A = [[49, -16, -21, -33, 56, 20], [-49, 20, 16, -21, -17, -22], [34, -36, 1, -29, 28, 1], [-35, 30, -12, 11, -10, 2], [-17, 14, -14, 29, -20, -5]]
A[-5, 0] => 49
A[-3, 3] => -29
A[0, -5] => -16
A[2, -4] => 1
A[:, -2] => [56, -17, 28, -10, -20]
A[-5, 2] => -21
A[:, -1] => [20, -22, 1, 2, -5]
A[-5] => [49, -16, -21, -33, 56, 20]
A[1, -6] => -49
A[4, 3] => 29
A[:, -3] => [-33, -21, -29, 11, 29]
A[:, 2] => [-21, 16, 1, -12, -14]
A[4] => [-17, 14, -14, 29, -20, -5]
A[3, -2] => -10
A[-1, -6] => -17

X =
-8, -21, 2, -8, 8, -2, 5, 21, -21, -12, 27, 8
5, -3, -12, -9, 10, 6, 13, 5, 4, 5, -23, 23
0, 42, -14, -11, 1, 11, 7, -9, 4, -1, 7, 18
18, 22, -6, 3, 3, -9, 10, -16, -3, 12, -12, 14
-2, 3, 30, -13, 2, -6, 12, 4, 4, -2, -6, -36
-1, 31, 6, -57, 12, -9, -15, 1, -3, 6, -5, 16
-1, 1, -23, 27, 10, 16, -14, 0, -6, 4, -25, -21
10, 25, -13, 11, -39, -20, -12, 6, 1, -14, -3, 30
X[0,0]: -8
X[1,11]: 23
X[5,1]: 31
X[4,7]: 4
X[0,9]: -12
X[6,5]: 16
X[3,1]: 22
X[5,7]: 1
X[1,9]: 5
X[6,8]: -6
X[:, 3]: [-8, -9, -11, 3, -13, -57, 27, 11]
X[5,4]: 12
X[2,9]: -1
X[2,2]: -14
X[3,8]: -3
X[1]: [5, -3, -12, -9, 10, 6, 13, 5, 4, 5, -23, 23]
X[2,11]: 18
X[1,0]: 5
X[:, 0]: [-8, 5, 0, 18, -2, -1, -1, 10]
X[5,8]: -3
X[:, 4]: [8, 10, 1, 3, 2, 12, 10, -39]
X[0,10]: 27
X[0,11]: 8
X[2,5]: 11
X[6]: [-1, 1, -23, 27, 10, 16, -14, 0, -6, 4, -25, -21]
X[6,11]: -21
X[0]: [-8, -21, 2, -8, 8, -2, 5, 21, -21, -12, 27, 8]
X[:, 9]: [-12, 5, -1, 12, -2, 6, 4, -14]
X[0,4]: 8
X[:, 11]: [8, 23, 18, 14, -36, 16, -21, 30]
X[0,2]: 2
X[4,3]: -13
X[3,9]: 12
X[3,5]: -9
X[1,6]: 13
X[7]: [10, 25, -13, 11, -39, -20, -12, 6, 1, -14, -3, 30]
X[0,7]: 21
X[5,6]: -15
X[:, 6]: [5, 13, 7, 10, 12, -15, -14, -12]

x =
array([[ -2,  -1,   2,  18,  -6,  -4,  23,  -1,  -3,   4,  -3],
       [-14,   4,   5,  -3,  -6,  -6, -11,  -3, -20,   0,  -2],
       [ -4,   2,   1, -24,   3,   0, -39,  -1,  -5,  -5,   1],
       [ 13,  -5,  -2,   5,  -1,  -3,  -1,  -1,  18,   1,  -6],
       [-10,   3,   3, -14,  -2,  -3, -27,  -2, -14,  -3,   0],
       [ -3,   0,   3, -16,  -3,  -6, -37,  -3,  -4,  -3,  -5],
       [-16,   6,   4,  -7,  -1,  -1,  -8,   0, -22,  -1,   4],
       [  9,  -4,   0,   7,  -5,  -6,  -2,  -3,  12,   2,  -8],
       [ 15,  -6,  -4,  44,  -2,   3,  74,   3,  20,   9,  -1],
       [-19,   8,   3, -24,   3,   2, -30,   0, -25,  -5,   7],
       [ 29,  -8,  -9, -28,  12,   6, -46,   2,  41,  -6,  -3]])
x[0,0] = -2
x[1,10] = -2
x[4,7] = -2
x[:, 5] = [-4, -6, 0, -3, -3, -6, -1, -6, 3, 2, 6]
x[2,4] = 3
x[6,7] = 0
x[5,0] = -3
x[8,5] = 3
x[10] = [29, -8, -9, -28, 12, 6, -46, 2, 41, -6, -3]
x[:, 9] = [4, 0, -5, 1, -3, -3, -1, 2, 9, -5, -6]
x[9,6] = -30
x[:, 6] = [23, -11, -39, -1, -27, -37, -8, -2, 74, -30, -46]
x[8] = [15, -6, -4, 44, -2, 3, 74, 3, 20, 9, -1]
x[9,5] = 2
x[2,9] = -5
x[1,4] = -6
x[:, 1] = [-1, 4, 2, -5, 3, 0, 6, -4, -6, 8, -8]
x[7,5] = -6
x[0,5] = -4
x[6,10] = 4
x[8,3] = 44
x[:, 3] = [18, -3, -24, 5, -14, -16, -7, 7, 44, -24, -28]
x[6,4] = -1
x[5] = [-3, 0, 3, -16, -3, -6, -37, -3, -4, -3, -5]
x[:, 4] = [-6, -6, 3, -1, -2, -3, -1, -5, -2, 3, 12]
x[8,9] = 9
x[0,4] = -6
x[7,3] = 7
x[8,2] = -4
x[10,2] = -9
x[10,1] = -8
x[7,4] = -5
x[1,9] = 0
x[4,9] = -3
x[1,3] = -3

W = 56, 21, 0, 70, -3, 25
W[0] -> 56
W[1] -> 21
W[5] -> 25

B =
[[ 64  23  35 -39]
 [  3  -2  -9  -5]
 [-13 -17 -16   5]
 [-18 -18 -15  13]
 [ 33  13  23 -31]
 [-58 -39 -32  21]]
B[0][0]	64
B[0][2]	35
B[1][1]	-2
B[1][2]	-9
B[4]	[33, 13, 23, -31]
B[2]	[-13, -17, -16, 5]
B[3][3]	13
B[3][0]	-18
B[1]	[3, -2, -9, -5]
B[0][3]	-39
B[4][3]	-31
B[:, 0]	[64, 3, -13, -18, 33, -58]
B[2][2]	-16

arr = 7,7,6,6,1,1,7,3,4,5,3,1,5,4,5,4
arr[0]: 7
arr[-12]: 1
arr[10]: 3
arr[-4]: 5
arr[15]: 4
arr[9]: 5
